Below is a small trained network, with its code and all its weights. Each question gives an input and a class and asks what happens when units are switched off, that is, made to give their printed mean instead of their output.

import numpy as np


def w(rows, s, z=0):
    codes = np.array(rows[::2]) - 128.0
    scale = np.full(codes.shape[1], s)
    scale[-1] = z or s
    return codes * scale


def f(y):
    return np.maximum(y, 0)


def log_softmax(a):
    a = a - a.max(-1, keepdims=True)
    return a - np.log(np.exp(a).sum(-1, keepdims=True))


def net(x, mask):
    res = np.array(x, float).reshape(1, 6) / 4 @ E
    y = f(res @ A[0][:, :-1].T + A[0][:, -1])
    res = res + np.where(mask, y, B[0][:, -1]) @ B[0][:, :-1]
    return log_softmax(res[-1] @ U[:, :-1].T + U[:, -1])


A, B = {}, {}
E = w([
[77,143,145,165,142,190,56,110,96,111,43],'x0',
[128,128,123,125,150,136,144,133,128,131,128],'x1',
[165,192,247,175,177,109,81,67,58,140,179],'x2',
[155,177,56,93,167,39,40,154,125,153,111],'x3',
[121,116,132,124,150,142,134,137,125,149,139],'x4',
[123,201,137,65,96,132,159,152,70,163,117],'x5',
],0.011)
A[0] = w([
[125,57,40,127,165,47,59,92,137,153,120,94],'n0',
[130,59,161,152,162,118,88,120,216,75,156,110],'n1',
[180,124,141,121,87,100,211,117,183,160,204,9],'n2',
[99,75,94,229,215,183,54,117,195,50,99,78],'n3',
[230,63,92,92,72,46,145,152,153,189,186,8],'n4',
[135,63,179,124,44,250,209,155,199,109,104,167],'n5',
[168,149,96,103,140,72,136,27,141,177,205,3],'n6',
[104,96,138,51,143,150,82,79,79,77,68,100],'n7',
[47,202,138,80,99,195,122,189,52,173,45,118],'n8',
[77,70,2,56,53,187,167,162,245,170,52,14],'n9',
[131,138,39,53,172,30,71,177,78,178,111,54],'n10',
],0.0076,0.0046)
B[0] = w([
[69,101,170,7,144,142,195,125,8,64,81,196],'n0',
[131,209,225,36,172,140,122,195,100,125,139,180],'n1',
[88,139,46,211,57,132,127,158,165,127,21,171],'n2',
[122,168,102,178,89,119,177,241,213,110,122,203],'n3',
[41,199,70,208,120,193,163,178,198,107,133,191],'n4',
[110,33,186,78,71,59,197,104,68,114,83,223],'n5',
[101,165,101,177,168,211,86,133,170,159,90,160],'n6',
[116,130,63,119,80,138,106,95,132,167,134,158],'n7',
[152,164,56,134,73,106,157,224,196,156,111,190],'n8',
[255,122,151,126,193,194,52,30,189,235,213,247],'n9',
[92,36,160,86,121,90,228,57,76,88,76,211],'n10',
],0.0084,0.015)
U = w([
[67,42,160,113,86,144,181,38,41,60,63,2],'0',
[64,118,22,244,95,197,117,219,193,146,64,33],'1',
[232,207,213,194,216,214,40,2,94,204,218,127],'2',
[138,164,100,131,91,105,178,212,158,104,164,248],'3',
],0.0078,0.0054)

Each question gives the input, the list of numbers given to net, and the class t.
The units are the neurons (one row each of A and B). Each row of codes is followed by its name. A weight is (code - 128) times the scale printed after its matrix; where a second scale follows, it is the last column's (A, B and U).
mask holds one flag per neuron, in row order. A switched-off neuron (its flag False) gives its mean, the last column of its row in B, instead of its output. The means were averaged over made-up inputs and are rounded, as every weight is.
A unit's drop is (log p(t) with every unit on - log p(t) with that unit switched off) / (log p(t) with every unit on - log p(t) with every unit switched off).
The circuit of an input: a set's keep is (log p(t) with only the set's units on - log p(t) with every unit switched off) / (log p(t) with every unit on - log p(t) with every unit switched off). Starting from all 11 units, units are removed one at a time, each time the one whose removal leaves the highest keep (on an exact tie, the one counted first), for as long as the keep stays at least 0.8.
units of the circuit, in order: the units of the circuit, biggest drop first
k most important neurons: the k neurons with the biggest drops, biggest first
drop when u is switched off: that unit's drop, to one decimal
input [-4,4,8,8,8,-6], class 0: 3 most important neurons -> [n9; n0; n10]
input [-2,-6,-5,4,4,-7], class 3: units of the circuit, in order -> [n3; n0; n1]
input [8,-2,6,5,-7,7], class 1: units of the circuit, in order -> [n8]
input [-6,3,1,-4,-3,-6], class 1: 4 most important neurons -> [n2; n10; n0; n4]
input [6,6,-5,-5,8,8], class 3: 2 most important neurons -> [n8; n5]
input [4,-5,1,-1,0,-8], class 3: units of the circuit, in order -> [n1; n3; n4]
input [-3,1,-4,-2,-4,2], class 2: units of the circuit, in order -> [n9; n3]
input [4,5,4,-6,3,-8], class 3: units of the circuit, in order -> [n3; n1]
input [5,-1,6,4,-6,7], class 3: 2 most important neurons -> [n9; n8]
input [8,-1,4,-6,1,4], class 1: 3 most important neurons -> [n8; n10; n0]
input [-5,3,6,-4,2,-7], class 3: 3 most important neurons -> [n9; n2; n1]
input [4,-4,3,4,3,-8], class 3: units of the circuit, in order -> [n3; n1; n0]
input [7,8,-1,-5,-1,-8], class 3: 3 most important neurons -> [n3; n1; n5]
input [7,-8,2,-3,-8,5], class 1: units of the circuit, in order -> [n8]
input [1,7,-8,8,8,-3], class 0: 2 most important neurons -> [n10; n0]
input [-7,8,7,-8,7,-7], class 0: 3 most important neurons -> [n9; n5; n8]
input [3,1,5,3,-3,-8], class 3: units of the circuit, in order -> [n3; n1]
input [-7,3,5,0,6,-7], class 1: 3 most important neurons -> [n9; n2; n6]
input [6,-6,4,-4,-3,7], class 3: 2 most important neurons -> [n8; n9]
input [-4,6,-4,-4,8,-1], class 0: units of the circuit, in order -> [n5]
input [-5,-4,-8,7,-6,-4], class 2: 2 most important neurons -> [n9; n5]
input [8,-5,4,6,-1,5], class 1: 4 most important neurons -> [n8; n5; n9; n0]
input [2,-2,-5,-1,-8,0], class 2: drop when n9 is switched off -> 0.6
input [3,6,-1,-4,-8,-8], class 3: drop when n3 is switched off -> 1.1
input [0,2,-6,-3,8,-4], class 2: drop when n9 is switched off -> 1.0
